Below is a small trained network, with its code and all its weights. Each question gives an input and a class and asks what happens when units are switched off, that is, made to give their printed mean instead of their output.

import numpy as np


def w(rows, s, z=0):
    codes = np.array(rows[::2]) - 128.0
    scale = np.full(codes.shape[1], s)
    scale[-1] = z or s
    return codes * scale


def f(y):
    return np.maximum(y, 0)


def log_softmax(a):
    a = a - a.max(-1, keepdims=True)
    return a - np.log(np.exp(a).sum(-1, keepdims=True))


def net(x, mask):
    res = np.array(x, float).reshape(1, 3) / 4 @ E
    y = f(res @ A[0][:, :-1].T + A[0][:, -1])
    res = res + np.where(mask, y, B[0][:, -1]) @ B[0][:, :-1]
    return log_softmax(res[-1] @ U[:, :-1].T + U[:, -1])


A, B = {}, {}
E = w([
[196,66,198,140,165,59,91,56,141,189],'x0',
[72,12,138,218,56,158,136,126,154,184],'x1',
[116,150,95,55,63,70,154,43,191,135],'x2',
],0.011)
A[0] = w([
[224,106,194,110,167,87,41,73,120,189,136],'N0',
[192,53,203,105,209,56,86,146,115,163,88],'N1',
[172,164,177,77,170,137,137,162,114,136,22],'N2',
[71,159,40,107,118,174,185,206,70,46,135],'N3',
[173,172,138,53,137,120,128,138,179,120,91],'N4',
[191,186,135,51,175,115,88,155,152,114,58],'N5',
[191,128,155,179,215,107,122,229,30,97,64],'N6',
[188,149,145,50,186,138,49,194,103,89,25],'N7',
[151,102,163,96,211,114,108,96,118,168,4],'N8',
[159,147,180,254,218,174,100,214,63,141,69],'N9',
],0.008,0.004)
B[0] = w([
[145,169,166,99,62,114,254,180,100,92,252],'N0',
[205,89,189,132,115,106,183,200,144,47,228],'N1',
[131,80,178,112,97,153,119,182,155,170,169],'N2',
[207,155,168,94,94,104,184,219,70,97,251],'N3',
[68,112,148,191,119,82,82,187,193,248,193],'N4',
[82,101,160,137,47,139,136,181,173,184,209],'N5',
[96,156,110,92,168,8,169,85,219,126,226],'N6',
[76,34,233,135,77,146,71,201,148,219,200],'N7',
[157,159,151,98,78,91,144,188,75,77,172],'N8',
[53,184,91,163,84,75,162,129,213,141,250],'N9',
],0.0079,0.011)
U = w([
[67,46,173,188,24,158,117,188,144,204,128],'0',
[199,190,146,83,106,115,191,190,78,31,85],'1',
[88,213,83,68,79,30,162,68,228,131,202],'2',
[144,183,156,104,151,102,176,138,124,138,212],'3',
[160,211,120,156,202,186,85,29,65,131,3],'4',
[166,184,138,127,192,200,64,43,25,167,3],'5',
[141,146,106,106,194,183,39,63,38,109,3],'6',
[211,184,135,153,152,186,1,38,85,125,3],'7',
],0.0082,0.0047)

Each question gives the input, the list of numbers given to net, and the class t.
The units are the neurons (one row each of A and B). Each row of codes is followed by its name. A weight is (code - 128) times the scale printed after its matrix; where a second scale follows, it is the last column's (A, B and U).
mask holds one flag per neuron, in row order. A switched-off neuron (its flag False) gives its mean, the last column of its row in B, instead of its output. The means were averaged over made-up inputs and are rounded, as every weight is.
A unit's drop is (log p(t) with every unit on - log p(t) with that unit switched off) / (log p(t) with every unit on - log p(t) with every unit switched off).
The circuit of an input: a set's keep is (log p(t) with only the set's units on - log p(t) with every unit switched off) / (log p(t) with every unit on - log p(t) with every unit switched off). Starting from all 10 units, units are removed one at a time, each time the one whose removal leaves the highest keep (on an exact tie, the one counted first), for as long as the keep stays at least 0.8.
circuit, biggest first: the units of the circuit, biggest drop first
unit that matters most: the unit with the biggest drop
top k neurons: the k neurons with the biggest drops, biggest first
drop of u: that unit's drop, to one decimal
input [8,-7,1], class 1: unit that matters most	N0
input [4,-2,3], class 1: circuit, biggest first	[N9 N0]
input [8,0,8], class 1: circuit, biggest first	[N0 N1]
input [2,2,-1], class 3: circuit, biggest first	[N7 N5]
input [-1,-2,-4], class 2: circuit, biggest first	[N6 N9]
input [-5,-3,4], class 1: top 3 neurons	[N3 N9 N6]
input [4,2,-8], class 2: top 2 neurons	[N9 N6]
input [6,-8,-6], class 0: top 3 neurons	[N7 N5 N2]
input [2,-5,-5], class 0: top 4 neurons	[N7 N2 N5 N1]
input [-6,-6,2], class 0: circuit, biggest first	[N4 N7 N5]
input [-1,6,-7], class 2: circuit, biggest first	[N9 N6 N7]
input [-3,1,3], class 3: top 4 neurons	[N9 N0 N1 N6]
input [6,-1,-5], class 1: top 4 neurons	[N1 N0 N8 N4]
input [-4,-7,-8], class 2: circuit, biggest first	[N6]
input [7,-3,-3], class 1: top 2 neurons	[N1 N0]
input [8,-8,4], class 0: top 2 neurons	[N4 N5]
input [6,-7,-1], class 0: top 2 neurons	[N7 N5]
input [1,-2,-6], class 2: top 2 neurons	[N6 N9]
input [5,-5,-8], class 2: top 3 neurons	[N6 N9 N3]
input [-3,-8,-2], class 0: unit that matters most	N7
input [-8,7,-1], class 1: top 2 neurons	[N3 N7]
input [-2,1,-2], class 3: drop of N1	0.3
input [-1,4,-6], class 2: drop of N7	0.1
input [-1,-8,1], class 0: drop of N8	0.0
input [-4,-8,-8], class 0: drop of N7	1.2
